Below are the code and all the weights of a small trained network. Each question names an input and a class and asks about switching units off, where a switched-off unit gives its printed mean instead of its output.

import numpy as np


def w(rows, s, z=0):
    codes = np.array(rows[::2]) - 128.0
    scale = np.full(codes.shape[1], s)
    scale[-1] = z or s
    return codes * scale


def f(y):
    return y / 2 * (1 + np.tanh(0.7978845608 * (y + 0.044715 * y**3)))


def log_softmax(a):
    a = a - a.max(-1, keepdims=True)
    return a - np.log(np.exp(a).sum(-1, keepdims=True))


def net(x, mask):
    res = np.array(x, float).reshape(1, 8) / 4 @ E
    y = f(res @ A[0][:, :-1].T + A[0][:, -1])
    res = res + np.where(mask, y, B[0][:, -1]) @ B[0][:, :-1]
    return log_softmax(res[-1] @ U[:, :-1].T + U[:, -1])


A, B = {}, {}
E = w([
[194,196,65,73,77,95,128,227,163,162],'x0',
[28,142,195,118,226,172,56,106,71,151],'x1',
[75,95,88,238,45,220,9,171,193,168],'x2',
[183,60,62,172,125,112,100,183,52,43],'x3',
[80,98,171,135,63,189,146,91,160,44],'x4',
[103,72,140,132,93,64,126,108,152,3],'x5',
[109,149,146,108,136,112,71,191,124,63],'x6',
[73,144,41,111,117,77,136,30,141,118],'x7',
],0.0072)
A[0] = w([
[142,64,127,155,106,110,160,88,113,42,201],'n1',
[186,155,139,76,201,118,186,123,50,162,199],'n2',
[157,109,37,157,66,132,96,165,129,158,115],'n3',
[174,32,127,133,99,104,145,115,99,35,177],'n4',
[159,114,185,162,164,174,94,201,91,155,121],'n5',
[170,135,64,160,93,172,104,158,159,184,244],'n6',
[2,83,135,185,148,199,98,62,108,106,169],'n7',
[114,138,95,80,45,84,159,53,188,99,255],'n8',
[90,166,125,129,137,98,182,70,143,178,218],'n9',
[169,156,63,141,74,134,93,186,119,157,195],'n10',
[141,129,161,103,64,155,79,213,133,50,178],'n11',
[107,136,164,114,119,144,113,213,136,69,119],'n12',
[188,164,124,78,214,124,157,140,68,148,166],'n13',
[82,94,143,156,216,139,83,120,63,138,5],'n14',
],0.0092,0.0027)
B[0] = w([
[176,88,123,188,189,116,176,157,104,192,206],'n1',
[189,143,82,98,222,62,191,40,133,133,250],'n2',
[115,132,64,150,148,109,125,193,110,42,200],'n3',
[127,72,136,215,143,146,183,198,97,165,220],'n4',
[146,136,100,107,130,159,169,78,182,123,206],'n5',
[126,70,125,190,136,135,160,209,135,133,212],'n6',
[71,106,186,40,69,120,70,12,130,184,232],'n7',
[180,177,63,125,179,132,255,94,170,139,218],'n8',
[126,138,98,90,122,163,120,114,159,96,188],'n9',
[137,97,96,172,195,71,136,163,91,130,213],'n10',
[137,173,90,121,142,156,157,139,234,94,213],'n11',
[148,150,104,88,88,155,131,130,186,71,179],'n12',
[167,110,83,117,199,70,225,64,99,162,236],'n13',
[88,135,137,70,114,75,74,119,125,90,185],'n14',
],0.0088,0.011)
U = w([
[144,169,98,82,154,109,150,85,163,94,213],'0',
[89,123,171,86,88,125,34,125,126,117,66],'1',
[146,117,115,211,141,157,151,249,141,105,177],'2',
[140,99,124,155,163,86,142,125,85,172,27],'3',
[119,123,172,122,91,212,129,95,168,188,202],'4',
[134,182,152,125,92,141,103,124,80,124,32],'5',
[172,163,150,133,82,139,110,147,71,108,3],'6',
],0.013,0.0033)

Each question gives the input, the list of numbers given to net, and the class t.
The units are the neurons (one row each of A and B). Each row of codes is followed by its name. A weight is (code - 128) times the scale printed after its matrix; where a second scale follows, it is the last column's (A, B and U).
mask holds one flag per neuron, in row order. A switched-off neuron (its flag False) gives its mean, the last column of its row in B, instead of its output. The means were averaged over made-up inputs and are rounded, as every weight is.
A unit's drop is (log p(t) with every unit on - log p(t) with that unit switched off) / (log p(t) with every unit on - log p(t) with every unit switched off).
The circuit of an input: a set's keep is (log p(t) with only the set's units on - log p(t) with every unit switched off) / (log p(t) with every unit on - log p(t) with every unit switched off). Starting from the 12 units with the biggest drops (on a tie, the unit counted first), units are removed one at a time, each time the one whose removal leaves the highest keep (on an exact tie, the one counted first), for as long as the keep stays at least 0.8.
units of the circuit, in order: the units of the circuit, biggest drop first
k most important neurons: the k neurons with the biggest drops, biggest first
drop when u is switched off: that unit's drop, to one decimal
input [-8,-2,-4,3,6,-1,6,-3], class 2: units of the circuit, in order	[n4]
input [-3,3,3,4,-3,5,-8,-1], class 4: units of the circuit, in order	[n7, n2]
input [4,8,6,4,3,-3,-8,-6], class 4: 2 most important neurons	[n7, n5]
input [-4,-5,-1,-6,6,4,4,-6], class 2: 2 most important neurons	[n2, n4]
input [-8,2,-3,0,4,6,-6,5], class 3: 3 most important neurons	[n1, n4, n11]
input [-4,7,-3,6,8,2,-2,-2], class 1: 2 most important neurons	[n7, n14]
input [-6,0,-4,2,-1,2,1,6], class 3: 2 most important neurons	[n1, n4]
input [-5,-7,1,-3,3,-5,-1,-7], class 2: 3 most important neurons	[n7, n6, n2]
input [2,-7,-8,1,-2,8,5,-5], class 2: 4 most important neurons	[n4, n7, n1, n11]
input [0,1,-5,4,-5,-8,-4,-1], class 0: 3 most important neurons	[n2, n4, n1]
input [-2,-1,-3,1,-3,8,-3,-6], class 2: 2 most important neurons	[n7, n4]
input [-5,-3,2,-2,-1,-6,0,6], class 4: 2 most important neurons	[n2, n13]
input [-8,2,-4,-5,5,-1,-2,2], class 4: drop when n7 is switched off	0.5
input [5,6,1,-2,7,-5,-7,8], class 4: most important neuron	[n2]
input [-3,0,-8,3,6,-5,-6,-7], class 3: drop when n12 is switched off	0.2
input [0,7,7,-5,-3,2,5,-3], class 1: drop when n8 is switched off	0.1
